Below are the code and all the weights of a small trained network. Each question names an input and a class and asks about switching units off, where a switched-off unit gives its printed mean instead of its output.

import numpy as np


def w(rows, s, z=0):
    codes = np.array(rows[::2]) - 128.0
    scale = np.full(codes.shape[1], s)
    scale[-1] = z or s
    return codes * scale


def f(y):
    return y / 2 * (1 + np.tanh(0.7978845608 * (y + 0.044715 * y**3)))


def log_softmax(a):
    a = a - a.max(-1, keepdims=True)
    return a - np.log(np.exp(a).sum(-1, keepdims=True))


def net(x, mask):
    res = np.array(x, float).reshape(1, 7) / 4 @ E
    y = f(res @ A[0][:, :-1].T + A[0][:, -1])
    res = res + np.where(mask, y, B[0][:, -1]) @ B[0][:, :-1]
    return log_softmax(res[-1] @ U[:, :-1].T + U[:, -1])


A, B = {}, {}
E = w([
[186,182,33,192],'x0',
[129,127,128,128],'x1',
[10,179,105,197],'x2',
[127,127,129,129],'x3',
[160,162,242,217],'x4',
[127,129,130,129],'x5',
[133,255,165,46],'x6',
],0.0076)
A[0] = w([
[110,44,118,183,18],'neuron 1',
[68,163,107,168,79],'neuron 2',
[118,44,128,186,45],'neuron 3',
[206,101,135,98,42],'neuron 4',
[133,65,163,205,100],'neuron 5',
[31,184,140,223,99],'neuron 6',
[123,213,175,93,99],'neuron 7',
[218,136,222,170,114],'neuron 8',
[60,152,118,160,55],'neuron 9',
[100,110,79,82,67],'neuron 10',
[179,169,75,166,48],'neuron 11',
[231,52,172,85,95],'neuron 12',
[146,135,186,177,58],'neuron 13',
[54,152,118,161,24],'neuron 14',
[96,116,75,85,2],'neuron 15',
[134,108,63,73,96],'neuron 16',
[154,235,144,76,99],'neuron 17',
[58,168,105,162,22],'neuron 18',
[131,187,144,100,35],'neuron 19',
[56,152,118,149,44],'neuron 20',
[87,102,87,78,45],'neuron 21',
[58,149,124,148,28],'neuron 22',
[121,208,142,69,118],'neuron 23',
[134,154,222,194,5],'neuron 24',
[143,143,198,189,18],'neuron 25',
[45,117,32,40,122],'neuron 26',
[223,168,50,170,78],'neuron 27',
[254,129,125,78,83],'neuron 28',
[101,102,72,86,49],'neuron 29',
[221,110,158,100,70],'neuron 30',
[87,92,173,87,42],'neuron 31',
[189,219,32,184,42],'neuron 32',
[56,79,217,93,44],'neuron 33',
[52,160,114,161,39],'neuron 34',
[111,109,64,70,35],'neuron 35',
[129,194,127,93,16],'neuron 36',
[113,181,156,74,60],'neuron 37',
[119,214,150,96,54],'neuron 38',
[139,143,193,220,132],'neuron 39',
[93,84,56,76,60],'neuron 40',
[57,88,190,68,62],'neuron 41',
[253,108,129,106,6],'neuron 42',
[167,173,62,183,78],'neuron 43',
[227,95,140,114,122],'neuron 44',
],0.009,0.0051)
B[0] = w([
[193,36,62,169,160],'neuron 1',
[73,96,142,59,157],'neuron 2',
[176,51,66,171,168],'neuron 3',
[61,114,108,78,164],'neuron 4',
[179,119,69,146,184],'neuron 5',
[58,113,108,57,229],'neuron 6',
[144,84,78,185,203],'neuron 7',
[136,209,92,102,238],'neuron 8',
[81,98,114,49,145],'neuron 9',
[169,196,122,102,156],'neuron 10',
[158,103,185,103,149],'neuron 11',
[51,118,110,104,251],'neuron 12',
[180,170,94,55,156],'neuron 13',
[99,95,116,57,142],'neuron 14',
[169,158,119,100,137],'neuron 15',
[140,177,136,128,191],'neuron 16',
[148,38,58,180,225],'neuron 17',
[104,111,133,91,147],'neuron 18',
[158,93,86,144,139],'neuron 19',
[110,100,124,60,141],'neuron 20',
[173,180,142,109,151],'neuron 21',
[92,78,140,31,134],'neuron 22',
[147,54,72,206,206],'neuron 23',
[175,207,95,92,183],'neuron 24',
[177,197,99,63,162],'neuron 25',
[172,180,128,117,254],'neuron 26',
[146,99,229,131,199],'neuron 27',
[34,113,119,81,232],'neuron 28',
[175,186,91,112,156],'neuron 29',
[71,121,119,85,190],'neuron 30',
[149,117,174,104,142],'neuron 31',
[156,89,254,129,203],'neuron 32',
[188,111,211,131,184],'neuron 33',
[87,103,124,66,150],'neuron 34',
[160,197,121,124,167],'neuron 35',
[166,86,106,123,139],'neuron 36',
[157,70,118,164,160],'neuron 37',
[164,70,76,141,173],'neuron 38',
[163,212,77,89,221],'neuron 39',
[170,199,108,138,189],'neuron 40',
[180,107,231,143,179],'neuron 41',
[70,102,119,63,186],'neuron 42',
[142,90,218,100,169],'neuron 43',
[57,127,113,89,215],'neuron 44',
],0.0079,0.0056)
U = w([
[24,118,95,78,91],'0',
[167,224,79,116,96],'1',
[151,52,44,191,84],'2',
[150,107,250,132,92],'3',
[84,151,114,161,254],'4',
],0.012,0.017)

Each question gives the input, the list of numbers given to net, and the class t.
The units are the neurons (one row each of A and B). Each row of codes is followed by its name. A weight is (code - 128) times the scale printed after its matrix; where a second scale follows, it is the last column's (A, B and U).
mask holds one flag per neuron, in row order. A switched-off neuron (its flag False) gives its mean, the last column of its row in B, instead of its output. The means were averaged over made-up inputs and are rounded, as every weight is.
A unit's drop is (log p(t) with every unit on - log p(t) with that unit switched off) / (log p(t) with every unit on - log p(t) with every unit switched off).
The circuit of an input: a set's keep is (log p(t) with only the set's units on - log p(t) with every unit switched off) / (log p(t) with every unit on - log p(t) with every unit switched off). Starting from the 12 units with the biggest drops (on a tie, the unit counted first), units are removed one at a time, each time the one whose removal leaves the highest keep (on an exact tie, the one counted first), for as long as the keep stays at least 0.8.
circuit, biggest first: the units of the circuit, biggest drop first
top k neurons: the k neurons with the biggest drops, biggest first
drop of u: that unit's drop, to one decimal
input [-5,0,-5,2,4,5,-3], class 0: circuit, biggest first -> [neuron 12; neuron 44]
input [-7,2,4,2,-6,7,5], class 3: circuit, biggest first -> [neuron 41; neuron 33]
input [-4,-5,8,-3,5,3,6], class 0: circuit, biggest first -> [neuron 6]
input [3,2,4,-4,2,-3,2], class 0: circuit, biggest first -> [neuron 6; neuron 2]
input [6,4,-6,-3,5,0,3], class 0: circuit, biggest first -> [neuron 28; neuron 42; neuron 44]
input [8,7,5,-4,-3,5,7], class 3: circuit, biggest first -> [neuron 32; neuron 43]
input [4,6,8,-5,6,0,-7], class 0: circuit, biggest first -> [neuron 6; neuron 2]
input [1,3,7,1,8,-2,-1], class 1: top 3 neurons -> [neuron 39; neuron 24; neuron 25]
input [-8,-6,-2,1,7,-2,-8], class 2: top 2 neurons -> [neuron 3; neuron 1]
input [5,4,-4,-2,-6,5,8], class 2: circuit, biggest first -> [neuron 17; neuron 23]
input [-8,-7,5,-2,1,1,-3], class 3: top 2 neurons -> [neuron 33; neuron 41]
input [6,-6,-6,-8,-5,7,-5], class 4: top 2 neurons -> [neuron 6; neuron 40]
input [1,-1,-1,6,7,-2,-7], class 1: top 2 neurons -> [neuron 39; neuron 8]
input [-8,-6,3,5,-2,1,6], class 3: circuit, biggest first -> [neuron 41]
input [-4,-3,-7,5,1,0,8], class 2: top 3 neurons -> [neuron 17; neuron 23; neuron 7]
input [7,-1,8,1,-7,6,3], class 0: top 2 neurons -> [neuron 6; neuron 2]
input [-7,-3,3,-4,7,1,8], class 2: drop of neuron 17 -> 0.3
input [-1,-6,7,-4,2,-1,-7], class 0: drop of neuron 17 -> 0.2
input [-8,-5,4,-5,5,-7,-3], class 3: drop of neuron 33 -> 0.5
input [-4,6,8,4,7,-7,7], class 0: circuit, biggest first -> [neuron 6]
input [-3,1,-1,-3,-6,-4,8], class 2: drop of neuron 22 -> 0.0
